Rows near named flat spaces through zero (a row that begins with a name and a colon came from that space)
vor-nemim: [ -7  24  32 -11  -5  -3  13  48   5   7  23 -19   4  23  -6  13 -24]
gelo-vudon: [ -46    6   28 -103   39  -17   -9  -15   18  -19    2  -33    3    3
   71   31   10]
zeku-vok: [-17 -39  19  42 -17  28   9 -47 -10  47  13  24  25  48 -18 -68  20]
gelo-vudon: [ 16   1 -27  69 -30  17   5   6 -15  10 -23   4   4  -7 -41 -22  -6]
mulaz-pes: [ -4 -30   6  12   5 -10   8   8  33  -3   7  -4 -24   4   8 -10 -20]
dutol-rabe: [-41  27 -23  43 -16  34  -6  15 -17 -12  -9 -14 -25  -5   0  15 -32]
timi-dap: [ 42   4  -3   7  -9 -37   8  -8  26   9 -42 -30  13  37   0  -6  19]
nodo-dob: [-32 -20 -15 -35  92   9  13  23  37  47 -26  -6  -4  14  53   8 -60]
timi-dap: [ 34  65 -12   3  10  14 -18 -40 -14 -15  20  23  14  -9 -75 -30   7]
[ 14  -2  -7  -8   9 -14   6  21  26   9 -26 -15   8  15  20  17 -13] | timi-dap
[  3 -35 -17  20  14  20  24   6  -9  -2 -30 -18  37  50 -65 -26  24] | zeku-vok
mulaz-pes: [ 21 -12  25  24   9   8   5   8  39  -8   8   9 -23  24  -7  -9 -11]
[ 31  22 -11  35 -30  43   7  16 -27 -31 -15   7   4 -27 -21  -4  -4] | gelo-vudon
[-49 -41  11  31 -35 -26  35  22 -28  25 -21  13  12 -74  29  10   2] | zeku-vok
nodo-dob: [ 27  11  -7  34 -41 -19   1 -30  22  -8 -23 -26  -7  -1  -8  -6  74]
[-40 -26 -29  62 -21  30  -8  13   3 -13   3 -21 -27 -18  19 -42 -29] | dutol-rabe
[-14   3   2   1   9 -15  11  -1  18  -6  10 -19  -1  14   2  15 -13] | vor-nemim
[-18   9  -5  33 -18 -39  12 -29  16 -11  -3  -7   7   4 -24 -26 -13] | vor-nemim
[  9 -26 -34 -43  21  21  30 -31  26  28 -13  76 -10 -14  11 -36 -20] | nodo-dob
[-42 -17  35  28 -50 -37  22  30 -24  36 -16  10  30 -63  52  15  -2] | zeku-vok
[-24  32 -14  11  -3   1  -8  -3   0  10 -37   0 -18 -15   1  54  -3] | dutol-rabe
[ 15 -30   6  25   1 -15  20  -6  -1   5  28 -12   9   0  23 -53 -13] | dutol-rabe
[  2 -45 -18  46  -9 -25   9   2  28  43   5   5 -12  10 -33 -38 -17] | gelo-vudon
[-20  12  23   9  18  11 -20  29 -33 -21  24 -57  12  15   0  40 -56] | nodo-dob
[-29 -13 -20  22 -21  30  -2  -5   3 -18   0  -4 -18 -14  17   3 -19] | dutol-rabe
[-33   8  11  20 -10 -31   9 -18  25   9  10 -38  29  -2 -37  22  -6] | vor-nemim
[ 35  13 -29 -31  28  -9  -2  33   9 -66 -36 -22 -26  16 -51  31  -5] | zeku-vok

Rows near named flat spaces through zero (a row that begins with a name and a colon came from that space)
komarkeme: [ 42  -9  -8  10   0  17   7 -17  -5   8 -26 -14   2 -23 -16   1  -3]
[-33 -17  12 -19  -1  -1  33  -6  56  14   3  53 -30  43  26 -32  11] | komarkeme
komarkeme: [ 10  16   4  11   8  20  25   9   0   9 -10 -18   7  -2  28 -10   6]
zevanuko: [ 20 -36  21  -4 -15 -11  22 -12  -8  37   9  -5   4   0  -7  14  17]
tidsilik: [ 36  -6 -47  13 -10  18 -63  12  41  74 -92  20  59 -42 104   1 -52]
renovmokup: [  0   9   5  -6   3  62 -43   6 -24   2 -55   2 -26  54  39 -45 -24]
[-26  14  70 -13 -24 -14 -23   6   6  11  -4  11  -7 -10  10  -7 -34] | komarkeme
manikones: [ 25  26  -8  26 -14  -2 -11 -23 -19   3  11   7  32 -22 -22 -13   8]
[-30  21  16  87  98   7 -73 -34 -47 -18 -69 -24  -6 -39  20  54  19] | renovmokup
mifadmeli: [ -6  22   9 -44 -26   6 -26  15  10   3 -27   1  56 -32  47  -9   4]
[-34   7  27 -23  11 -12  24 -10 -66 -38  58  -1 -37  16 -45  20  37] | tidsilik
renovmokup: [ 25   4   3  23 -32  58   5   2 -22  -4  -6  36  25 -19 -19 -17  63]
tidsilik: [-31  26  56 -11  -2  -3  25 -31 -48 -15  57 -30 -20  40 -51  -5  22]
tozapaga: [  8  15 -15 -11 -11  34  28  -3  14 -23  26  -5  12  49  -4 -81   8]
zesefarod: [-20 -34 -16 -16 -12  -5 -22   2  -6   7  16  21 -17  -2 -21  -6   9]
[ 13  -6   2  27 -26   8 -14   1  22   4   6  -8  13 -12   3   8  19] | renovmokup
[ 29  25 -11   3   2   4 -11  -8  28 -56 -59  32   7 -23  23  -2  16] | zevanuko
[-57   3  15  10 -17   8  34 -10 -30  -5 -19  29  65  10   2  18   9] | mifadmeli
[-45 -15  14  31  57  -2  28  49 -14  51  37 -12  -4  31 -39  46  40] | zevanuko
[ 84  12 -43 -44   0  -5  -1  12  27   9 -13 -37 -38  11  -6 -12 -37] | mifadmeli
[-21   7  53 -17  -5 -24  64 -25 -37 -49  59  -6 -21   7 -71   4  20] | tidsilik
[ 19   5 -10 -14 -16  10  34  15   3 -23  56  15   2 -12 -28   3  22] | renovmokup
zesefarod: [-25 -27 -41 -17 -43 -11  -5  11  -8 -11  35  61 -10  33 -22  -8  36]
[-27  -7 -12 -10 -11  -8 -17 -20   1  -2  22  24 -31  -5 -40  13  12] | komarkeme
[-23 -14 -48  -4  23  17   8  18   2  -4 -11  18   0  38  38  13  -4] | manikones
[ -5 -10  15  20  33   7  -6  42 -15  48  24  29 -11 -12 -23   9 -34] | zevanuko
[-29 -27   0   8 -11 -31   9  -8  11 -17 -12 -13  -2   6  20 -33   5] | manikones
[-12  22   3   2  15  13   5 -11 -10 -20 -18 -12 -18  28   4 -19 -13] | renovmokup
manikones: [-41 -10 -24  -6 -10  13  12   4  19 -27  -4 -23 -14  10  22 -21 -10]
zevanuko: [-12  16 -20 -24 -35 -18 -32   3  10 -27   4  12   0  15 -17 -31 -48]
[ 28  37 -21  -3  15  25  66  19 -16 -48  40  19  20 -49  -8   5  17] | renovmokup
[  1   4  11 -23 -34  21   9   4   6  -1 -17  12  34  28 -32 -15 -28] | manikones
[-47  18  51 -13  27 -19  40 -30 -27 -43  72   8 -52  24 -64   6  50] | tidsilik
[ 22  16   2 -32 -15  63  -8  -2  -4 -13 -33  40  48  22  -1  19 -12] | manikones
[  0 -28   4  -5  43 -32  -9  -7  22  12  10 -22   0  -6  22 -19  24] | komarkeme
[ -9  14  26   8 -10   2 -10  33   5   4 -33 -15  -4  18  14  -6 -11] | komarkeme
[-13 -16  28  -7  14  -1  36  -8   4  23  12 -56 -22  16   4   2  13] | zevanuko
[ -1 -12 -22  -5 -13  18  22 -19  11  29  15  10  26  22 -20 -62  -5] | tozapaga
[ 30   8 -31  16   2 -13 -12  12  26  21 -35  13  10 -10  45  25 -14] | tidsilik
daduvus: [  9  22 -22  -9 -11   6  24  18  24  14 -28  -6 -13  16  -3 -28  33]
[-72  11  43   4  15  26 -23  30  29  17 -39  13   1   2  49  20  25] | mifadmeli
[ 42  21  53  23  49   0  18  -7   9  -4 -66 -40   9  -3  34  11 -69] | zesefarod
[-12  22 -46  13 -37   7  19  24   7 -22 -17  30   0  41  34  19  -2] | komarkeme
[ 21  13 -12   2   0  26  13  29 -16 -26  12  16  10  22  -8   6   0] | manikones
[ 12 -54 -73 -28  31  -5  30 -45  34 -30   3  19 -17  22  11 -39  29] | komarkeme
[ 21  26  18  13  -2  23 -19   8 -13  18   7 -54  15 -11 -13  -4  -5] | komarkeme
[-16  -1  -3  -5  10  -7  26   4  10  -4   7   3  15 -11  -6   7  -8] | renovmokup
[ -5  -3   5  49  15   5   4 -24 -17   2  -4   4  23 -35  -7  51  -9] | daduvus
[ 15   3  38 -19 -19   1  -5  13 -21  13  21 -15 -17 -15 -43   9  -7] | komarkeme
[ 25 -13   3  -9 -25  -1   6 -27   6 -14 -24 -45  11  27   4 -58  -3] | zevanuko
[ -4 -18 -32  16  23  10  35  -3 -40 -13  64 -11  50 -22 -76 -31 -34] | mifadmeli
[  7  -1 -14  -6  26 -19  36  15   6 -30  26 -20 -19 -26  -1  29   0] | renovmokup
[ 10  54  43  28 -16  19  13  36   2   9  -8 -18  11 -26  27  14 -30] | komarkeme
[ 45 -19 -19 -28 -17   0  30 -12 -49 -17  21 -27   0  36 -69 -21   7] | mifadmeli
[ 37  13  43  29  72  13  29 -14  12  -9 -58 -65 -17   7  49  15 -39] | zesefarod
[-18 -10   0   8   7  -9   5  10  -2  20  20   9 -10  16 -13  31  -6] | zevanuko
[-13 -18 -42  -5 -43  -6  -4   4   0  -1  22  12  -5  10 -32 -19  23] | zesefarod
sagulil: [ 18  -1 -41 -18   9   6  19  20  33 -12 -11  -3 -26  43   2 -30  30]
[  6   2  32  10  48 -19  -3  23 -32  10 -36   6  12 -56  31 100 -16] | tozapaga

Rows near named flat spaces through zero (a row that begins with a name and a colon came from that space)
zurid_tob: [  0   3 -22   1   9  16   0 -10  -9  -6   5  13   5   3  -7   1  13]
muda_sevi: [ 26   2  27  -7   2  27   0  -3  25 -18  16  19 -11 -43 -17   6  20]
lesog_suf: [ -4   1  28   9 -53 -16  13  53  -8  66 -16  92 -20  15  18  46  21]
vipa_kopag: [-18 -17  11  10  -7  13  -3  12  14   9   5 -20  -8   2 -16  14  18]
duz_vuvo: [ 23  57 -17   0 -15 -20  58 -40 -38  25  37 -22  34 -20  54  17   2]
losup_zuve: [ 12 -15   2   3  21   4  40   6  -2  23  12 -21   9  13  11 -18  38]
gosib_pizuv: [ 11   1  -6 -16 -37 -28 -14   3  18  79  27 -64  10 -94  38 -41 -57]
kure_kobi: [-27  -6 -93 -20  18  25  -2 -45 -13  15  17  21 -16 -24  -6 -14  10]
[  0  27  -8  -1  13 -21  -5   2  26  15   9  -9  -3 -33 -23 -21  11] | muda_sevi
[-11   2 -25 -12  12  -7  -6   1   0   5  -7   6 -12 -15   2  -2   9] | kure_kobi
pek_mumin: [  7 -11   9 -19 -34 -40 -19  -3 -47   8  23   0 -25  47 -10   5  -7]
[ -2   5  -1  -8  -5 -18  25   7  -5 -28 -17  11  -3  32  -9  16  10] | gosib_pizuv
[-42  -1 -18 -29 -54 -13   4   2  -3  41  22  23  27  -3  -7  44  27] | vipa_kopag
[ 39  -3  80  40 -16 -30  27  39 -15 -32 -17 -41  54  45  10  -9 -12] | kure_kobi
